Below are the code and all the weights of a small trained network. Each question names an input and a class and asks about switching units off, where a switched-off unit gives its printed mean instead of its output.

import numpy as np


def w(rows, s, z=0):
    codes = np.array(rows[::2]) - 128.0
    scale = np.full(codes.shape[1], s)
    scale[-1] = z or s
    return codes * scale


def f(y):
    return y / 2 * (1 + np.tanh(0.7978845608 * (y + 0.044715 * y**3)))


def log_softmax(a):
    a = a - a.max(-1, keepdims=True)
    return a - np.log(np.exp(a).sum(-1, keepdims=True))


def net(x, mask):
    res = np.array(x, float).reshape(1, 7) / 4 @ E
    y = f(res @ A[0][:, :-1].T + A[0][:, -1])
    res = res + np.where(mask, y, B[0][:, -1]) @ B[0][:, :-1]
    return log_softmax(res[-1] @ U[:, :-1].T + U[:, -1])


A, B = {}, {}
E = w([
[139,235,213,141,215,142,18,53,231,86,120],'x0',
[101,80,111,131,157,88,127,121,169,215,118],'x1',
[93,187,103,129,194,222,112,97,102,125,184],'x2',
[150,41,142,160,189,77,86,71,70,110,177],'x3',
[181,99,227,121,134,193,149,205,171,118,54],'x4',
[30,138,103,170,147,128,121,147,111,204,126],'x5',
[112,135,163,254,111,126,59,172,121,125,50],'x6',
],0.0078)
A[0] = w([
[127,9,65,73,90,37,215,108,86,148,213,161],'N0',
[175,48,184,207,49,124,77,222,107,71,53,200],'N1',
[153,172,207,168,109,125,32,135,219,131,26,152],'N2',
[144,145,183,167,208,79,46,128,193,137,71,220],'N3',
[37,135,90,216,182,108,27,62,87,171,212,156],'N4',
[174,181,135,108,200,128,52,37,143,69,161,254],'N5',
[185,118,168,173,101,84,28,156,126,51,55,146],'N6',
[121,227,125,51,208,152,101,54,230,126,152,157],'N7',
[2,122,78,192,181,105,96,63,68,129,203,173],'N8',
[75,110,49,97,12,153,246,237,91,181,98,201],'N9',
[165,152,99,40,115,182,219,60,99,9,246,176],'N10',
[157,9,135,105,203,138,240,189,88,178,147,191],'N11',
[204,196,161,51,148,162,111,89,153,59,164,145],'N12',
],0.006,0.0039)
B[0] = w([
[193,34,78,71,52,29,138,56,71,212,91,249],'N0',
[192,118,189,220,196,157,183,115,87,101,67,215],'N1',
[123,125,180,163,116,129,150,56,211,61,92,205],'N2',
[91,108,150,149,134,191,100,63,189,103,125,206],'N3',
[101,219,36,227,151,148,58,78,63,175,160,223],'N4',
[117,187,117,91,159,203,86,146,158,64,201,212],'N5',
[188,118,151,199,148,134,172,64,125,50,145,183],'N6',
[60,130,130,46,56,92,68,120,155,105,176,199],'N7',
[132,157,58,177,127,137,77,106,45,182,164,222],'N8',
[98,182,111,108,70,101,253,221,105,194,14,251],'N9',
[174,121,108,51,112,110,121,222,16,80,195,212],'N10',
[94,43,179,94,168,138,106,137,72,208,96,213],'N11',
[135,127,183,37,156,158,115,179,135,43,219,176],'N12',
],0.007,0.012)
U = w([
[131,23,198,114,233,181,119,149,106,241,115,208],'0',
[176,155,125,21,134,145,112,203,83,73,218,137],'1',
[103,220,29,201,167,145,42,67,71,190,173,238],'2',
[180,35,78,77,37,2,179,85,79,225,101,166],'3',
[224,115,183,210,177,155,166,62,150,73,99,94],'4',
[49,160,149,82,113,142,78,59,245,120,153,2],'5',
[82,225,122,137,86,155,225,245,120,190,56,64],'6',
],0.0073,0.00094)

Each question gives the input, the list of numbers given to net, and the class t.
The units are the neurons (one row each of A and B). Each row of codes is followed by its name. A weight is (code - 128) times the scale printed after its matrix; where a second scale follows, it is the last column's (A, B and U).
mask holds one flag per neuron, in row order. A switched-off neuron (its flag False) gives its mean, the last column of its row in B, instead of its output. The means were averaged over made-up inputs and are rounded, as every weight is.
A unit's drop is (log p(t) with every unit on - log p(t) with that unit switched off) / (log p(t) with every unit on - log p(t) with every unit switched off).
The circuit of an input: a set's keep is (log p(t) with only the set's units on - log p(t) with every unit switched off) / (log p(t) with every unit on - log p(t) with every unit switched off). Starting from the 12 units with the biggest drops (on a tie, the unit counted first), units are removed one at a time, each time the one whose removal leaves the highest keep (on an exact tie, the one counted first), for as long as the keep stays at least 0.8.
circuit, biggest first: the units of the circuit, biggest drop first
unit that matters most: the unit with the biggest drop
k most important neurons: the k neurons with the biggest drops, biggest first
drop when u is switched off: that unit's drop, to one decimal
input [6,-6,6,3,2,-6,2], class 1: 2 most important neurons -> (N12 N10)
input [0,5,5,-1,3,2,-8], class 1: circuit, biggest first -> (N10 N7)
input [7,-4,-4,4,1,-4,-3], class 1: 3 most important neurons -> (N12 N10 N5)
input [0,-1,-5,0,-6,0,3], class 2: 2 most important neurons -> (N9 N0)
input [0,5,0,-5,3,-7,-2], class 1: circuit, biggest first -> (N0 N12)
input [8,-7,8,-4,5,5,-4], class 1: unit that matters most -> N12
input [6,-1,-1,5,-2,-6,3], class 5: circuit, biggest first -> (N5 N7 N3)
input [1,6,-1,1,2,3,-2], class 0: circuit, biggest first -> (N0 N4)
input [-4,-8,4,-1,-2,0,2], class 6: circuit, biggest first -> (N0 N9 N5)
input [4,-5,-6,4,0,-1,-3], class 1: 2 most important neurons -> (N12 N5)
input [-8,1,0,7,8,-1,5], class 0: 2 most important neurons -> (N1 N11)
input [5,-3,-7,5,0,7,-7], class 5: 2 most important neurons -> (N10 N1)
input [-8,-7,-7,-1,-1,0,7], class 6: 2 most important neurons -> (N9 N1)
input [6,-1,1,1,4,-5,-4], class 1: circuit, biggest first -> (N12)
input [-2,2,7,-1,-8,-2,-7], class 1: 4 most important neurons -> (N10 N5 N7 N12)
input [6,8,-6,-5,4,8,-2], class 5: drop when N1 is switched off -> 0.0
input [-1,-7,-3,-5,5,2,6], class 4: drop when N1 is switched off -> 0.1
input [3,8,-3,0,-3,1,1], class 2: drop when N4 is switched off -> 0.2
